Look-ups in named tables: a row name and a column name give one cell, copied from the table.

fiba =
	kido	radito	notuvu	dusa	lak	fatonil	faboza	nevamut	sedevo	rumok
zos	-1.09	5.24	-2.89	-0.06	-2.13	-0.12	4.56	-0.06	-5.72	0.15
sobi	0.31	-0.24	0.42	-3.00	3.21	2.86	-2.49	0.22	-0.31	1.37
dedo	-1.66	-0.23	3.23	1.96	-4.90	-2.31	2.75	2.08	-2.56	-4.95
sela	-0.45	-2.31	-3.05	-1.91	0.15	-1.32	-3.10	-2.77	1.96	1.63
tati	-4.73	4.64	-7.22	4.24	-4.35	-5.54	-1.82	-2.30	-3.14	0.20
fasuz	-3.79	0.78	-0.28	3.31	-3.58	-0.56	0.96	-3.47	1.50	-3.50

What is the dusa of tati in fiba?
4.24
What is the lak of dedo in fiba?
-4.90
What is the sedevo of sobi in fiba?
-0.31
What is the fatonil of sela in fiba?
-1.32
What is the lak of tati in fiba?
-4.35
What is the rumok of dedo in fiba?
-4.95
What is the faboza of dedo in fiba?
2.75
What is the radito of zos in fiba?
5.24
What is the nevamut of zos in fiba?
-0.06
What is the notuvu of tati in fiba?
-7.22
What is the nevamut of dedo in fiba?
2.08
What is the sedevo of fasuz in fiba?
1.50

lifafu.csv
,kurobi,tam,sab,leniba
lom,230,109,148,154
zunagi,235,172,155,201
tobik,197,186,168,207
dol,107,74,87,53
vekivo,116,117,88,87
zam,50,179,8,92
zifedi,71,164,38,110

What is the tam of lom in lifafu? 109
What is the sab of zam in lifafu? 8
What is the kurobi of lom in lifafu? 230
What is the tam of zam in lifafu? 179
What is the leniba of tobik in lifafu? 207
What is the kurobi of tobik in lifafu? 197
What is the leniba of zifedi in lifafu? 110
What is the leniba of zam in lifafu? 92
What is the sab of zunagi in lifafu? 155

soga =
	zudal	dob
budufo	522	221
bam	2437	608
bov	3473	6965
kapoket	664	2432
zon	5479	4778
fomi	9169	605

dob of bam: 608
dob of fomi: 605
dob of zon: 4778
dob of kapoket: 2432
zudal of zon: 5479
zudal of kapoket: 664
dob of budufo: 221
zudal of bov: 3473
dob of bov: 6965
zudal of fomi: 9169
zudal of bam: 2437
zudal of budufo: 522

gebimi:
       koruza  lurezo
doza    14786   33141
seb      2365   37819
tidit    7627   76757

doza, koruza => 14786
seb, lurezo => 37819
tidit, lurezo => 76757
tidit, koruza => 7627
seb, koruza => 2365
doza, lurezo => 33141

tosepi =
fields: dizokeg, fuded, zat, sufolof, rir, gur, bodeza
seg: [119, 152, 204, 169, 194, 106, 169]
gisin: [119, 197, 138, 228, 187, 52, 82]
pitato: [165, 128, 130, 181, 145, 116, 73]
lamo: [122, 174, 198, 161, 202, 194, 237]

seg, rir: 194
seg, sufolof: 169
lamo, zat: 198
lamo, bodeza: 237
pitato, bodeza: 73
seg, zat: 204
pitato, rir: 145
gisin, gur: 52
lamo, gur: 194
seg, bodeza: 169
seg, fuded: 152
pitato, gur: 116
pitato, sufolof: 181
gisin, bodeza: 82
lamo, sufolof: 161
gisin, sufolof: 228
gisin, dizokeg: 119

guruvi:
cols = lemeko, meda, kima, dinovu, zaz, pek, sedak, funesev, fuvezot
nilem: [586, 383, 617, 474, 559, 506, 413, 587, 568]
pizisez: [592, 209, 486, 341, 697, 588, 708, 933, 393]
lut: [556, 643, 692, 634, 380, 420, 264, 291, 618]
bufaf: [464, 493, 380, 474, 551, 560, 757, 666, 368]
ged: [643, 498, 467, 338, 591, 495, 378, 609, 493]
kav: [747, 459, 668, 372, 557, 436, 190, 602, 561]
mol: [437, 598, 532, 604, 445, 496, 382, 255, 651]
ruraf: [505, 617, 505, 539, 461, 483, 434, 391, 538]

zaz of kav is 557
zaz of bufaf is 551
dinovu of bufaf is 474
sedak of ruraf is 434
fuvezot of kav is 561
dinovu of mol is 604
funesev of nilem is 587
meda of ged is 498
meda of ruraf is 617
pek of ruraf is 483
dinovu of lut is 634
zaz of pizisez is 697
dinovu of nilem is 474
pek of ged is 495

Table pibo
fields: tik, vubudov, bagozu, devevip, benoger
guziguk: [7337, -547, -1366, -1450, 2422]
rogi: [-5382, -2162, -1203, 1536, -3988]
nutup: [-1894, -589, -2831, 479, -1859]
davenuz: [3793, -5002, -6752, 663, 3604]
fuzuz: [6154, -6252, -4841, 172, 3506]

nutup, devevip => 479
davenuz, tik => 3793
nutup, bagozu => -2831
nutup, vubudov => -589
davenuz, devevip => 663
guziguk, benoger => 2422
fuzuz, bagozu => -4841
rogi, vubudov => -2162
rogi, tik => -5382
rogi, bagozu => -1203
davenuz, bagozu => -6752

Table nad
	bima	timu	zar	zun	goz	kesefu
suvive	-46.75	-10.99	-10.54	-22.41	21.25	-22.66
bibato	16.81	-30.56	3.70	31.73	7.83	-35.85
pareza	3.76	-49.19	-24.99	32.31	22.03	-50.28
geni	22.80	-46.86	-22.71	6.28	-30.71	-28.35
soz	-29.85	-8.42	21.06	50.70	35.91	-46.92
kifi	-28.90	12.21	-0.50	-26.54	-19.51	-6.25
geb	-21.11	23.67	2.23	-30.01	-26.64	-15.25
lozi	6.62	-24.07	13.98	45.46	14.36	-46.22
sobegan	-15.21	-9.94	-10.62	-3.76	3.19	-10.83

What is the kesefu of pareza in nad? -50.28
What is the kesefu of suvive in nad? -22.66
What is the kesefu of geni in nad? -28.35
What is the timu of lozi in nad? -24.07
What is the zar of bibato in nad? 3.70
What is the bima of soz in nad? -29.85
What is the kesefu of soz in nad? -46.92

mefo
|  | deziger | tesu | nog | pelu | bave | vasag | nuf | lub |
|---|---|---|---|---|---|---|---|---|
| reso | 83 | 145 | 201 | 137 | 147 | 176 | 134 | 179 |
| kopu | 86 | 64 | 204 | 70 | 130 | 187 | 126 | 232 |
| pefelad | 145 | 103 | 169 | 74 | 195 | 247 | 59 | 195 |
| nove | 163 | 163 | 163 | 163 | 165 | 163 | 161 | 165 |
| bon | 85 | 147 | 204 | 134 | 147 | 177 | 132 | 181 |
| kima | 164 | 163 | 161 | 163 | 163 | 163 | 159 | 162 |
| vum | 178 | 144 | 199 | 122 | 167 | 184 | 190 | 178 |

reso, lub: 179
vum, nog: 199
kima, pelu: 163
bon, nuf: 132
kima, nuf: 159
kopu, bave: 130
pefelad, nog: 169
kopu, vasag: 187
kima, bave: 163
nove, nog: 163
bon, bave: 147
Row with the largest vasag: pefelad

mido
cols = robed, tebele, deto, bezu, pid, nam, ruki, norime, vub
vur: [103, 124, 129, 133, 92, 97, 114, 110, 113]
zipotil: [111, 133, 221, 150, 124, 89, 109, 138, 16]
rikila: [96, 109, 112, 142, 12, 5, 114, 95, 120]

zipotil, norime: 138
rikila, norime: 95
zipotil, vub: 16
zipotil, ruki: 109
rikila, bezu: 142
vur, tebele: 124
vur, nam: 97
zipotil, robed: 111
rikila, vub: 120

salegot.csv
,fur,nep,nomu,baki,budo,deto,baz,zogidev,pasap,lovok
dum,5707,5884,5555,6089,3935,3625,5050,5911,5244,6708
rodit,5793,4720,5976,4635,5891,8207,5361,5897,5781,5273
befuli,5605,5262,5496,6048,5581,5609,5222,5447,5950,5958
ris,6265,5443,5469,4574,6679,4810,5360,4634,5124,5351
lam,5416,5186,5637,5668,6592,7072,4750,5802,5869,5471
teb,4892,5361,5733,4513,4129,7167,5536,4676,5408,6396
kep,5733,5685,5468,5761,7045,502,5586,5913,6095,5244
nibare,5940,6148,6214,5469,4308,5862,5545,5928,6016,6285
fupi,5093,6291,5598,5471,2038,9370,6157,4554,5684,5643
bofopu,6321,5331,6119,5537,5716,5127,5403,6604,5694,5959
keb,4870,5068,5432,5745,5579,6262,5252,6571,5662,4703
nek,5035,6595,5378,5526,6956,7567,5364,5251,5660,6264
damer,5670,5218,5348,5981,7488,3394,5733,5412,5647,6423

fur of nibare is 5940
zogidev of lam is 5802
nep of ris is 5443
deto of befuli is 5609
budo of dum is 3935
lovok of rodit is 5273

